Below are the code and all the weights of a small trained network. Each question names an input and a class and asks about switching units off, where a switched-off unit gives its printed mean instead of its output.

import numpy as np


def w(rows, s, z=0):
    codes = np.array(rows[::2]) - 128.0
    scale = np.full(codes.shape[1], s)
    scale[-1] = z or s
    return codes * scale


def f(y):
    return np.maximum(y, 0)


def log_softmax(a):
    a = a - a.max(-1, keepdims=True)
    return a - np.log(np.exp(a).sum(-1, keepdims=True))


def net(x, mask):
    res = np.array(x, float).reshape(1, 8) / 4 @ E
    y = f(res @ A[0][:, :-1].T + A[0][:, -1])
    res = res + np.where(mask, y, B[0][:, -1]) @ B[0][:, :-1]
    return log_softmax(res[-1] @ U[:, :-1].T + U[:, -1])


A, B = {}, {}
E = w([
[110,107,82,45,103,139,74],'x0',
[148,11,158,127,93,141,150],'x1',
[127,118,123,121,128,115,137],'x2',
[126,128,118,138,138,138,130],'x3',
[134,100,112,115,142,88,140],'x4',
[89,110,172,74,171,122,133],'x5',
[132,117,119,123,130,106,139],'x6',
[65,107,135,171,89,100,85],'x7',
],0.012)
A[0] = w([
[76,85,132,114,246,147,129,231],'n1',
[146,60,135,140,66,104,165,83],'n2',
[249,138,107,87,180,194,144,144],'n3',
[94,222,58,135,183,70,103,20],'n4',
[74,184,99,92,118,91,115,20],'n5',
[222,139,26,199,66,133,121,174],'n6',
[63,106,143,194,110,76,66,40],'n7',
[180,34,119,156,139,174,104,3],'n8',
[107,125,124,151,97,99,97,42],'n9',
[150,91,71,80,162,140,80,49],'n10',
[113,72,147,111,115,143,144,30],'n11',
[149,122,192,196,183,102,176,94],'n12',
[118,133,94,85,88,100,134,63],'n13',
[84,105,105,90,91,207,87,108],'n14',
[134,107,126,133,191,17,112,145],'n15',
[92,138,199,126,179,238,102,146],'n16',
[42,112,106,180,119,86,72,143],'n17',
[143,85,38,48,104,181,68,12],'n18',
[115,143,201,93,145,106,110,74],'n19',
[136,126,145,183,125,96,218,199],'n20',
],0.011,0.005)
B[0] = w([
[119,127,124,76,36,111,101,209],'n1',
[108,178,127,151,126,176,222,190],'n2',
[19,50,128,108,228,127,115,237],'n3',
[132,89,227,189,107,198,243,220],'n4',
[171,84,139,185,109,152,149,171],'n5',
[135,114,143,2,48,74,115,249],'n6',
[99,94,84,106,239,125,141,190],'n7',
[143,114,202,110,128,176,232,176],'n8',
[144,73,151,87,201,108,154,152],'n9',
[200,155,128,151,145,136,82,174],'n10',
[132,136,146,163,110,141,156,160],'n11',
[180,118,86,192,135,90,77,199],'n12',
[178,108,68,173,141,119,108,152],'n13',
[162,168,102,177,152,157,109,196],'n14',
[172,232,64,111,65,175,154,172],'n15',
[139,156,80,97,53,144,95,197],'n16',
[94,141,125,87,164,92,148,209],'n17',
[194,99,134,169,147,122,100,213],'n18',
[193,97,205,114,81,70,106,158],'n19',
[136,127,85,145,126,130,39,211],'n20',
],0.008,0.011)
U = w([
[137,125,210,181,94,197,221,3],'0',
[212,147,101,199,138,115,51,88],'1',
[92,129,150,33,1,59,104,98],'2',
[18,99,118,86,242,88,133,73],'3',
[113,153,95,100,76,136,125,220],'4',
[96,134,104,128,70,140,115,213],'5',
[111,184,74,103,67,156,133,182],'6',
[103,137,164,111,101,101,105,192],'7',
],0.0083,0.0058)

Each question gives the input, the list of numbers given to net, and the class t.
The units are the neurons (one row each of A and B). Each row of codes is followed by its name. A weight is (code - 128) times the scale printed after its matrix; where a second scale follows, it is the last column's (A, B and U).
mask holds one flag per neuron, in row order. A switched-off neuron (its flag False) gives its mean, the last column of its row in B, instead of its output. The means were averaged over made-up inputs and are rounded, as every weight is.
A unit's drop is (log p(t) with every unit on - log p(t) with that unit switched off) / (log p(t) with every unit on - log p(t) with every unit switched off).
The circuit of an input: a set's keep is (log p(t) with only the set's units on - log p(t) with every unit switched off) / (log p(t) with every unit on - log p(t) with every unit switched off). Starting from the 12 units with the biggest drops (on a tie, the unit counted first), units are removed one at a time, each time the one whose removal leaves the highest keep (on an exact tie, the one counted first), for as long as the keep stays at least 0.8.
circuit, biggest first: the units of the circuit, biggest drop first
unit that matters most: the unit with the biggest drop
k most important neurons: the k neurons with the biggest drops, biggest first
drop when u is switched off: that unit's drop, to one decimal
input [-8,0,-6,-7,1,4,8,1], class 1: unit that matters most => n12
input [-5,0,4,7,2,7,2,7], class 2: 4 most important neurons => n1; n3; n15; n19
input [6,-1,-4,2,-2,4,2,4], class 1: circuit, biggest first => n6; n14; n18
input [8,-4,4,2,8,-1,-3,-4], class 1: circuit, biggest first => n18; n10
input [-3,-2,6,-4,6,-7,-2,-8], class 3: 2 most important neurons => n3; n1
input [-7,0,-7,4,-5,5,0,8], class 3: 2 most important neurons => n7; n17
input [-5,5,8,-5,6,8,2,-4], class 2: 4 most important neurons => n1; n4; n19; n14
input [-8,0,-3,3,2,4,-6,-8], class 1: 2 most important neurons => n12; n20
input [-6,-5,3,6,6,-2,6,8], class 3: 2 most important neurons => n7; n17
input [1,6,-5,-6,-7,3,-4,3], class 6: 2 most important neurons => n4; n16
input [3,6,5,8,5,2,1,8], class 3: 2 most important neurons => n7; n17
input [8,-3,2,-4,-3,-5,-3,3], class 1: circuit, biggest first => n18; n14
input [-5,-2,-3,0,5,-8,-7,-7], class 2: 2 most important neurons => n6; n7
input [6,7,2,2,5,0,-5,3], class 0: circuit, biggest first => n8; n2
input [3,-6,-5,6,3,3,-4,-5], class 0: circuit, biggest first => n4
input [1,-7,7,-3,-6,-3,0,6], class 0: 3 most important neurons => n4; n3; n5
input [8,6,2,5,-1,-8,1,0], class 1: 4 most important neurons => n18; n14; n10; n4
input [0,5,5,-3,-2,-4,0,6], class 3: 2 most important neurons => n7; n4
input [8,1,-4,3,-2,1,0,-6], class 1: circuit, biggest first => n18; n10
input [-2,-4,0,-2,5,8,4,-4], class 2: circuit, biggest first => n1
input [-1,4,0,7,-4,5,7,7], class 3: 2 most important neurons => n7; n6
input [6,-1,-3,8,-1,-8,-7,-7], class 2: drop when n18 is switched off => -0.2
input [-8,1,-8,2,2,4,2,4], class 1: drop when n12 is switched off => 0.4
input [-2,-8,-8,7,0,-4,-7,-5], class 0: drop when n18 is switched off => 0.0
